Here is a tiny trained network, its code and every weight. The questions are about switching its units off for an input and a target symbol, where a switched-off unit gives its printed mean instead of its output.

import numpy as np


def w(rows, s, z=0):
    codes = np.array(rows[::2]) - 128.0
    scale = np.full(codes.shape[1], s)
    scale[-1] = z or s
    return codes * scale


def norm(h):
    return h / np.sqrt((h * h).mean(-1, keepdims=True) + 1e-5)


def f(y):
    return y / 2 * (1 + np.tanh(0.7978845608 * (y + 0.044715 * y**3)))


def softmax(a):
    e = np.exp(a - a.max(-1, keepdims=True))
    return e / e.sum(-1, keepdims=True)


def log_softmax(a):
    a = a - a.max(-1, keepdims=True)
    return a - np.log(np.exp(a).sum(-1, keepdims=True))


def net(x, mask):
    ids = ['ΔΠβγλμσω'.index(c) for c in x.split()]
    T = len(ids)
    res = E[ids] + P[:T]
    u = 0
    for l in range(2):
        r = norm(res)
        for j in range(3):
            rows = slice(4 * j, 4 * j + 4)
            q, k, v = (r @ M[l][rows].T for M in (Q, K, V))
            z = softmax(np.where(np.tri(T) > 0, q @ k.T / 4**0.5, -1e9)) @ v
            o = O[l][rows]
            res = res + np.where(mask[u + j], z, o[:, -1]) @ o[:, :-1]
        u += 3
        y = f(norm(res) @ A[l][:, :-1].T + A[l][:, -1])
        res = res + np.where(mask[u : u + 8], y, B[l][:, -1]) @ B[l][:, :-1]
        u += 8
    return log_softmax(norm(res)[-1] @ U[:, :-1].T + U[:, -1])


Q, K, V, O, A, B = {}, {}, {}, {}, {}, {}
E = w([
[54,142,200,104,179,147],'Δ',
[114,162,70,244,76,106],'Π',
[92,3,33,139,127,167],'β',
[54,122,206,105,223,167],'γ',
[202,42,102,156,195,165],'λ',
[68,150,194,99,185,117],'μ',
[86,96,24,97,108,66],'σ',
[160,88,163,239,75,107],'ω',
],0.0065)
P = w([
[147,183,2,111,30,186],'0',
[112,94,148,209,183,87],'1',
[111,97,163,216,181,98],'2',
[112,98,159,205,172,112],'3',
[118,100,169,205,164,120],'4',
[127,112,176,199,155,126],'5',
[137,113,175,188,138,141],'6',
],0.0033)
Q[0] = w([
[94,132,129,159,163,163],'0.h1',
[108,198,172,106,103,95],'0.h1',
[200,185,173,125,67,59],'0.h1',
[72,66,73,174,128,158],'0.h1',
[124,81,120,180,187,237],'0.h2',
[253,166,161,95,35,108],'0.h2',
[122,199,101,171,33,69],'0.h2',
[224,13,14,157,122,194],'0.h2',
[114,123,86,64,63,104],'0.h3',
[122,219,134,91,84,41],'0.h3',
[145,80,158,183,138,172],'0.h3',
[182,105,155,194,194,127],'0.h3',
],0.0065)
K[0] = w([
[134,176,89,108,116,145],'0.h1',
[84,131,144,138,100,100],'0.h1',
[133,108,167,198,111,66],'0.h1',
[144,107,95,104,97,153],'0.h1',
[176,74,108,152,103,192],'0.h2',
[140,144,204,159,191,46],'0.h2',
[100,135,90,198,101,23],'0.h2',
[124,1,145,122,180,142],'0.h2',
[107,125,75,100,92,106],'0.h3',
[122,196,126,102,91,36],'0.h3',
[128,86,170,138,117,196],'0.h3',
[183,104,191,149,146,169],'0.h3',
],0.0081)
V[0] = w([
[128,196,77,107,131,116],'0.h1',
[116,101,135,253,97,97],'0.h1',
[137,131,159,224,158,94],'0.h1',
[178,165,86,43,93,154],'0.h1',
[92,71,126,142,217,246],'0.h2',
[154,44,110,114,224,176],'0.h2',
[163,108,122,84,86,40],'0.h2',
[155,138,56,73,163,83],'0.h2',
[84,45,115,147,102,32],'0.h3',
[82,79,126,193,160,176],'0.h3',
[209,146,226,138,144,141],'0.h3',
[121,114,83,94,170,71],'0.h3',
],0.0041)
O[0] = w([
[219,150,170,174,120,83,109],'0.h1',
[89,166,137,21,243,183,127],'0.h1',
[169,33,88,49,164,201,133],'0.h1',
[132,231,151,100,99,12,81],'0.h1',
[198,236,157,134,128,93,254],'0.h2',
[171,199,160,125,183,24,206],'0.h2',
[37,49,128,136,185,70,54],'0.h2',
[98,56,254,135,106,89,112],'0.h2',
[203,135,98,191,144,211,132],'0.h3',
[168,198,188,76,79,148,226],'0.h3',
[192,209,79,117,146,51,124],'0.h3',
[79,149,125,171,142,236,128],'0.h3',
],0.0031,0.0051)
A[0] = w([
[187,119,69,201,102,36,105],'0.n1',
[173,75,118,206,63,16,48],'0.n2',
[174,105,60,83,162,100,218],'0.n3',
[66,60,82,61,148,133,146],'0.n4',
[135,184,120,219,96,21,118],'0.n5',
[154,154,197,195,135,147,15],'0.n6',
[156,72,84,158,111,43,3],'0.n7',
[148,126,2,44,114,67,181],'0.n8',
],0.0054,0.0021)
B[0] = w([
[80,144,119,219,146,134,203],'0.n1',
[139,139,124,228,165,118,152],'0.n2',
[85,146,134,168,155,145,166],'0.n3',
[181,155,172,110,153,186,117],'0.n4',
[117,113,139,141,214,216,194],'0.n5',
[150,86,45,144,131,172,253],'0.n6',
[167,172,112,208,129,132,114],'0.n7',
[183,155,135,254,154,181,108],'0.n8',
],0.0061,0.002)
Q[1] = w([
[174,74,47,221,184,128],'1.h1',
[177,38,3,164,19,138],'1.h1',
[208,100,116,202,126,50],'1.h1',
[66,155,96,108,112,166],'1.h1',
[77,121,158,24,146,132],'1.h2',
[22,45,234,196,118,235],'1.h2',
[158,174,47,192,48,37],'1.h2',
[181,142,143,208,169,155],'1.h2',
[115,187,154,92,181,127],'1.h3',
[144,110,47,168,55,65],'1.h3',
[217,69,70,159,153,147],'1.h3',
[73,163,180,75,192,182],'1.h3',
],0.0062)
K[1] = w([
[199,151,145,164,196,92],'1.h1',
[102,29,69,238,133,26],'1.h1',
[201,188,63,165,173,86],'1.h1',
[63,76,152,120,87,205],'1.h1',
[79,193,161,52,114,175],'1.h2',
[2,208,187,228,127,135],'1.h2',
[208,21,149,110,229,141],'1.h2',
[175,142,71,202,102,92],'1.h2',
[124,199,77,52,59,86],'1.h3',
[90,41,190,147,205,123],'1.h3',
[214,91,100,130,145,95],'1.h3',
[134,186,63,78,5,155],'1.h3',
],0.006)
V[1] = w([
[165,186,204,49,97,157],'1.h1',
[97,156,102,220,113,68],'1.h1',
[35,129,128,116,225,156],'1.h1',
[94,89,235,132,143,172],'1.h1',
[53,149,90,172,55,116],'1.h2',
[103,218,173,78,123,243],'1.h2',
[150,158,119,51,93,113],'1.h2',
[86,164,218,163,198,127],'1.h2',
[116,29,205,154,42,210],'1.h3',
[52,211,143,135,157,97],'1.h3',
[146,85,80,101,200,75],'1.h3',
[68,60,227,151,254,169],'1.h3',
],0.0042)
O[1] = w([
[149,147,132,173,184,75,193],'1.h1',
[191,163,98,57,176,161,100],'1.h1',
[154,92,167,117,4,116,225],'1.h1',
[142,113,118,179,49,75,207],'1.h1',
[230,53,94,153,75,69,123],'1.h2',
[161,133,55,123,167,221,252],'1.h2',
[127,91,152,148,207,152,60],'1.h2',
[151,168,90,53,139,44,238],'1.h2',
[86,243,15,176,96,80,103],'1.h3',
[223,47,149,109,147,102,194],'1.h3',
[45,82,165,81,153,153,46],'1.h3',
[70,79,68,43,56,111,175],'1.h3',
],0.004,0.0032)
A[1] = w([
[115,112,122,194,115,117,119],'1.n1',
[96,159,194,87,112,86,64],'1.n2',
[215,123,57,237,153,128,139],'1.n3',
[154,163,162,112,253,154,83],'1.n4',
[118,190,178,165,87,68,2],'1.n5',
[111,23,56,125,93,210,127],'1.n6',
[113,128,194,50,180,111,23],'1.n7',
[174,97,82,113,176,104,41],'1.n8',
],0.0067,0.0041)
B[1] = w([
[174,153,116,112,135,188,144],'1.n1',
[70,94,58,170,171,151,124],'1.n2',
[39,26,67,190,223,179,254],'1.n3',
[184,178,133,54,2,77,202],'1.n4',
[197,131,117,189,190,48,117],'1.n5',
[181,140,69,91,99,85,160],'1.n6',
[115,130,93,57,254,218,134],'1.n7',
[81,138,106,202,63,119,135],'1.n8',
],0.0057,0.0082)
U = w([
[37,208,186,139,98,203,132],'Δ',
[181,42,28,85,48,69,38],'Π',
[36,66,189,130,65,16,58],'β',
[30,95,136,1,232,126,39],'γ',
[112,89,49,237,217,210,168],'λ',
[160,98,227,212,45,200,28],'μ',
[229,224,119,31,110,160,254],'σ',
[117,237,122,201,201,34,107],'ω',
],0.0089,0.0027)

Each question gives the input, a string of symbols that net reads in full, and the target symbol t.
The units are the heads (4 rows each of Q, K, V and O) and the neurons (one row each of A and B). Each row of codes is followed by its name. A weight is (code - 128) times the scale printed after its matrix; where a second scale follows, it is the last column's (O, A, B and U).
mask holds one flag per unit, layer by layer, with each layer's heads first. A switched-off unit (its flag False) gives its mean, the last column of its rows in O or B, instead of its output. The means were averaged over made-up inputs and are rounded, as every weight is.
A unit's drop is (log p(t) with every unit on - log p(t) with that unit switched off) / (log p(t) with every unit on - log p(t) with every unit switched off).
The circuit of an input: a set's keep is (log p(t) with only the set's units on - log p(t) with every unit switched off) / (log p(t) with every unit on - log p(t) with every unit switched off). Starting from the 12 units with the biggest drops (on a tie, the unit counted first), units are removed one at a time, each time the one whose removal leaves the highest keep (on an exact tie, the one counted first), for as long as the keep stays at least 0.8.
units of the circuit, in order: the units of the circuit, biggest drop first
most important unit: the unit with the biggest drop
k most important neurons: the k neurons with the biggest drops, biggest first
k most important neurons of layer l: the k neurons of layer l with the biggest drops, biggest first
drop of u: that unit's drop, to one decimal
input μ γ σ γ λ γ, target Π: most important unit => 0.h3
input λ Π λ γ γ λ Π, target Π: units of the circuit, in order => [0.h2 1.h3 1.n6]
input ω λ ω γ, target Δ: 2 most important neurons => [1.n3 0.n5]
input γ β β λ γ σ β, target σ: units of the circuit, in order => [1.n3 1.h1 1.h3]
input σ β γ, target β: units of the circuit, in order => [0.h2 1.n3 1.h2]
input Π γ Δ γ γ, target μ: units of the circuit, in order => [1.h1 1.n3 1.h3]
input Π Π γ μ ω γ σ, target λ: 3 most important neurons of layer 0 => [0.n4 0.n8 0.n3]
input λ λ λ, target σ: 3 most important neurons of layer 1 => [1.n3 1.n4 1.n7]
input λ λ σ γ σ μ, target γ: 4 most important neurons of layer 1 => [1.n7 1.n3 1.n4 1.n2]
input β β γ σ γ γ, target ω: 2 most important neurons => [1.n3 1.n5]
input λ λ γ β ω γ ω, target Π: units of the circuit, in order => [0.h1 1.h3 1.n6 0.h2]
input Π γ γ ω σ μ, target μ: 2 most important neurons of layer 0 => [0.n4 0.n6]
input Π γ λ Π Δ, target μ: units of the circuit, in order => [1.h1 1.h2]
input γ μ γ, target σ: units of the circuit, in order => [1.n4]
input ω γ μ σ μ, target Δ: 3 most important neurons => [1.n3 0.n4 1.n4]
input Δ Π β λ Π, target Π: 2 most important neurons => [1.n6 0.n8]
input γ λ λ, target Π: 3 most important neurons => [1.n4 0.n1 0.n3]
input Π λ Π λ γ, target μ: 2 most important neurons => [1.n3 1.n4]
input Π β λ γ ω Π Δ, target μ: 2 most important neurons => [1.n3 1.n4]
input γ Δ β λ γ σ ω, target λ: most important unit => 0.n2
input β γ γ γ γ β, target Π: 2 most important neurons => [1.n6 1.n3]
input β γ γ Δ, target ω: 3 most important neurons => [1.n3 1.n5 1.n4]
input λ β λ γ γ, target γ: 2 most important neurons of layer 1 => [1.n7 1.n3]
input β σ λ λ ω Δ μ, target ω: 2 most important neurons of layer 1 => [1.n3 1.n5]
input γ λ λ ω γ λ, target σ: drop of 1.h1 => 1.1
input ω Δ σ Π β β Δ, target Δ: drop of 1.h3 => 1.0
input σ Π σ γ Π λ μ, target β: drop of 0.h2 => 0.9
